Below are the code and all the weights of a small trained network. Each question names an input and a target symbol and asks about switching units off, where a switched-off unit gives its printed mean instead of its output.

import numpy as np


def w(rows, s, z=0):
    codes = np.array(rows[::2]) - 128.0
    scale = np.full(codes.shape[1], s)
    scale[-1] = z or s
    return codes * scale


def f(y):
    return np.maximum(y, 0)


def softmax(a):
    e = np.exp(a - a.max(-1, keepdims=True))
    return e / e.sum(-1, keepdims=True)


def log_softmax(a):
    a = a - a.max(-1, keepdims=True)
    return a - np.log(np.exp(a).sum(-1, keepdims=True))


def net(x, mask):
    ids = ['ζηθλμπσψω'.index(c) for c in x.split()]
    T = len(ids)
    res = E[ids] + P[:T]
    u = 0
    for l in range(3):
        r = res
        for j in range(2):
            rows = slice(3 * j, 3 * j + 3)
            q, k, v = (r @ M[l][rows].T for M in (Q, K, V))
            z = softmax(np.where(np.tri(T) > 0, q @ k.T / 3**0.5, -1e9)) @ v
            o = O[l][rows]
            res = res + np.where(mask[u + j], z, o[:, -1]) @ o[:, :-1]
        u += 2
        y = f(res @ A[l][:, :-1].T + A[l][:, -1])
        res = res + np.where(mask[u : u + 4], y, B[l][:, -1]) @ B[l][:, :-1]
        u += 4
    return log_softmax(res[-1] @ U[:, :-1].T + U[:, -1])


Q, K, V, O, A, B = {}, {}, {}, {}, {}, {}
E = w([
[95,82,142,84],'ζ',
[164,70,140,139],'η',
[133,123,84,131],'θ',
[144,96,167,186],'λ',
[119,136,127,74],'μ',
[122,135,128,78],'π',
[132,137,155,195],'σ',
[195,145,252,64],'ψ',
[83,179,100,166],'ω',
],0.023)
P = w([
[37,126,133,74],'0',
[117,117,144,135],'1',
[169,125,119,131],'2',
[197,123,97,133],'3',
[219,118,87,140],'4',
[254,119,68,146],'5',
[227,117,82,130],'6',
],0.0081)
Q[0] = w([
[180,139,121,199],'L0H1',
[128,157,250,119],'L0H1',
[50,137,94,88],'L0H1',
[147,100,92,156],'L0H2',
[73,110,114,123],'L0H2',
[153,94,126,62],'L0H2',
],0.022)
K[0] = w([
[238,175,168,89],'L0H1',
[54,89,250,151],'L0H1',
[63,164,25,144],'L0H1',
[197,97,98,159],'L0H2',
[162,140,47,78],'L0H2',
[147,181,172,57],'L0H2',
],0.015)
V[0] = w([
[200,88,66,186],'L0H1',
[138,122,103,83],'L0H1',
[207,254,112,85],'L0H1',
[205,154,199,128],'L0H2',
[163,176,90,130],'L0H2',
[127,133,121,152],'L0H2',
],0.007)
O[0] = w([
[120,62,161,182,250],'L0H1',
[107,129,104,133,193],'L0H1',
[1,99,154,96,155],'L0H1',
[73,143,111,206,197],'L0H2',
[122,83,148,141,110],'L0H2',
[114,89,137,124,94],'L0H2',
],0.009,0.002)
A[0] = w([
[218,232,2,176,45],'L0N1',
[155,184,67,240,20],'L0N2',
[55,157,100,96,157],'L0N3',
[142,37,199,67,253],'L0N4',
],0.0075,0.004)
B[0] = w([
[2,34,169,93,160],'L0N1',
[118,59,208,145,165],'L0N2',
[139,42,156,217,172],'L0N3',
[217,221,56,111,254],'L0N4',
],0.0064,0.0054)
Q[1] = w([
[129,130,162,127],'L1H1',
[99,128,153,252],'L1H1',
[152,145,143,113],'L1H1',
[110,111,148,119],'L1H2',
[141,116,126,125],'L1H2',
[172,124,127,130],'L1H2',
],0.027)
K[1] = w([
[105,192,120,121],'L1H1',
[154,253,214,24],'L1H1',
[84,97,53,145],'L1H1',
[159,142,133,101],'L1H2',
[126,168,99,163],'L1H2',
[169,101,95,184],'L1H2',
],0.013)
V[1] = w([
[132,134,96,84],'L1H1',
[241,131,104,159],'L1H1',
[128,127,254,111],'L1H1',
[150,187,134,183],'L1H2',
[112,160,1,166],'L1H2',
[169,77,152,109],'L1H2',
],0.009)
O[1] = w([
[131,254,92,139,197],'L1H1',
[188,130,136,213,254],'L1H1',
[149,79,236,18,68],'L1H1',
[158,89,152,189,140],'L1H2',
[24,110,200,86,190],'L1H2',
[165,195,155,115,201],'L1H2',
],0.0067,0.0032)
A[1] = w([
[119,37,142,192,34],'L1N1',
[79,153,165,254,107],'L1N2',
[80,75,47,134,253],'L1N3',
[228,216,206,164,89],'L1N4',
],0.0096,0.005)
B[1] = w([
[103,211,73,107,180],'L1N1',
[208,131,247,12,225],'L1N2',
[107,245,173,186,255],'L1N3',
[37,1,50,143,250],'L1N4',
],0.0073,0.0065)
Q[2] = w([
[186,145,94,217],'L2H1',
[6,98,110,133],'L2H1',
[106,47,115,173],'L2H1',
[86,188,147,93],'L2H2',
[183,182,75,133],'L2H2',
[99,32,135,130],'L2H2',
],0.022)
K[2] = w([
[176,72,120,177],'L2H1',
[47,131,69,96],'L2H1',
[142,83,100,62],'L2H1',
[6,145,185,146],'L2H2',
[178,124,226,147],'L2H2',
[131,128,62,100],'L2H2',
],0.024)
V[2] = w([
[87,57,173,60],'L2H1',
[240,135,40,77],'L2H1',
[162,186,109,36],'L2H1',
[155,133,157,2],'L2H2',
[138,146,210,150],'L2H2',
[71,238,204,187],'L2H2',
],0.0078)
O[2] = w([
[82,205,226,173,3],'L2H1',
[89,61,106,173,190],'L2H1',
[2,97,127,79,64],'L2H1',
[60,111,179,105,17],'L2H2',
[87,185,114,103,109],'L2H2',
[130,141,78,53,228],'L2H2',
],0.0083,0.0029)
A[2] = w([
[231,99,96,228,178],'L2N1',
[154,180,42,103,1],'L2N2',
[254,156,31,136,183],'L2N3',
[113,23,113,32,81],'L2N4',
],0.008,0.0061)
B[2] = w([
[85,124,117,32,242],'L2N1',
[163,152,255,112,171],'L2N2',
[65,142,165,209,253],'L2N3',
[135,178,58,148,150],'L2N4',
],0.01,0.02)
U = w([
[213,117,61,153,195],'ζ',
[100,73,132,198,91],'η',
[151,177,135,255,194],'θ',
[186,68,164,125,175],'λ',
[98,144,114,115,38],'μ',
[98,129,123,122,49],'π',
[237,98,180,141,201],'σ',
[88,123,199,135,3],'ψ',
[190,156,150,84,132],'ω',
],0.0079,0.011)

Each question gives the input, a string of symbols that net reads in full, and the target symbol t.
The units are the heads (3 rows each of Q, K, V and O) and the neurons (one row each of A and B). Each row of codes is followed by its name. A weight is (code - 128) times the scale printed after its matrix; where a second scale follows, it is the last column's (O, A, B and U).
mask holds one flag per unit, layer by layer, with each layer's heads first. A switched-off unit (its flag False) gives its mean, the last column of its rows in O or B, instead of its output. The means were averaged over made-up inputs and are rounded, as every weight is.
A unit's drop is (log p(t) with every unit on - log p(t) with that unit switched off) / (log p(t) with every unit on - log p(t) with every unit switched off).
The circuit of an input: a set's keep is (log p(t) with only the set's units on - log p(t) with every unit switched off) / (log p(t) with every unit on - log p(t) with every unit switched off). Starting from the 12 units with the biggest drops (on a tie, the unit counted first), units are removed one at a time, each time the one whose removal leaves the highest keep (on an exact tie, the one counted first), for as long as the keep stays at least 0.8.
circuit, biggest first: the units of the circuit, biggest drop first
most important unit: the unit with the biggest drop
top k neurons: the k neurons with the biggest drops, biggest first
k most important neurons of layer l: the k neurons of layer l with the biggest drops, biggest first
which heads matter: for each layer, one digit per head in row order, 1 if its drop is at least 0.15 and else 0, layers parted by /
input θ ψ μ θ μ θ θ, target ζ: 3 most important neurons of layer 2	L2N4, L2N3, L2N1
input ψ ζ θ, target ψ: circuit, biggest first	L1H1, L2H1
input ψ ψ ψ λ η λ, target ψ: which heads matter	11 / 10 / 11
input θ θ ζ ζ σ ζ μ, target σ: most important unit	L1H1
input ψ θ ω θ μ θ η, target ψ: circuit, biggest first	L0H2, L1H1, L2H1
input ω λ θ ψ σ, target ω: which heads matter	11 / 00 / 11
input ψ σ θ θ ζ ζ, target ψ: circuit, biggest first	L1H1, L0H2, L2H1
input μ μ σ, target σ: which heads matter	00 / 00 / 00
input θ θ η ω ψ μ, target ζ: 2 most important neurons of layer 1	L1N2, L1N3
input π μ ζ, target ζ: top 2 neurons	L2N3, L0N4
input η ψ θ σ θ η ω, target σ: circuit, biggest first	L2N3, L1H1
input ζ θ θ θ μ ψ, target η: circuit, biggest first	L1N4, L0H2
input ζ θ π μ σ μ, target σ: top 4 neurons	L1N4, L1N2, L2N3, L1N3
input λ ζ π, target λ: which heads matter	10 / 11 / 01
input θ θ ζ, target θ: most important unit	L2N3
input η θ ψ ω θ μ ζ, target σ: circuit, biggest first	L2N3, L0H2, L1H1, L2N1
input ψ μ θ θ λ θ ζ, target ψ: which heads matter	11 / 10 / 11
input ζ θ η ζ, target η: top 3 neurons	L2N1, L2N3, L1N4
input θ μ θ θ π, target θ: circuit, biggest first	L1H1, L1N2
input ω π ζ ζ, target ω: circuit, biggest first	L2H1, L2H2, L1H2
input θ θ θ μ, target θ: circuit, biggest first	L2N1
input ψ ψ θ η θ ω ζ, target θ: 2 most important neurons of layer 2	L2N1, L2N2
input θ θ λ π, target λ: which heads matter	11 / 10 / 01
input μ λ ζ, target λ: top 3 neurons	L2N3, L1N4, L2N1
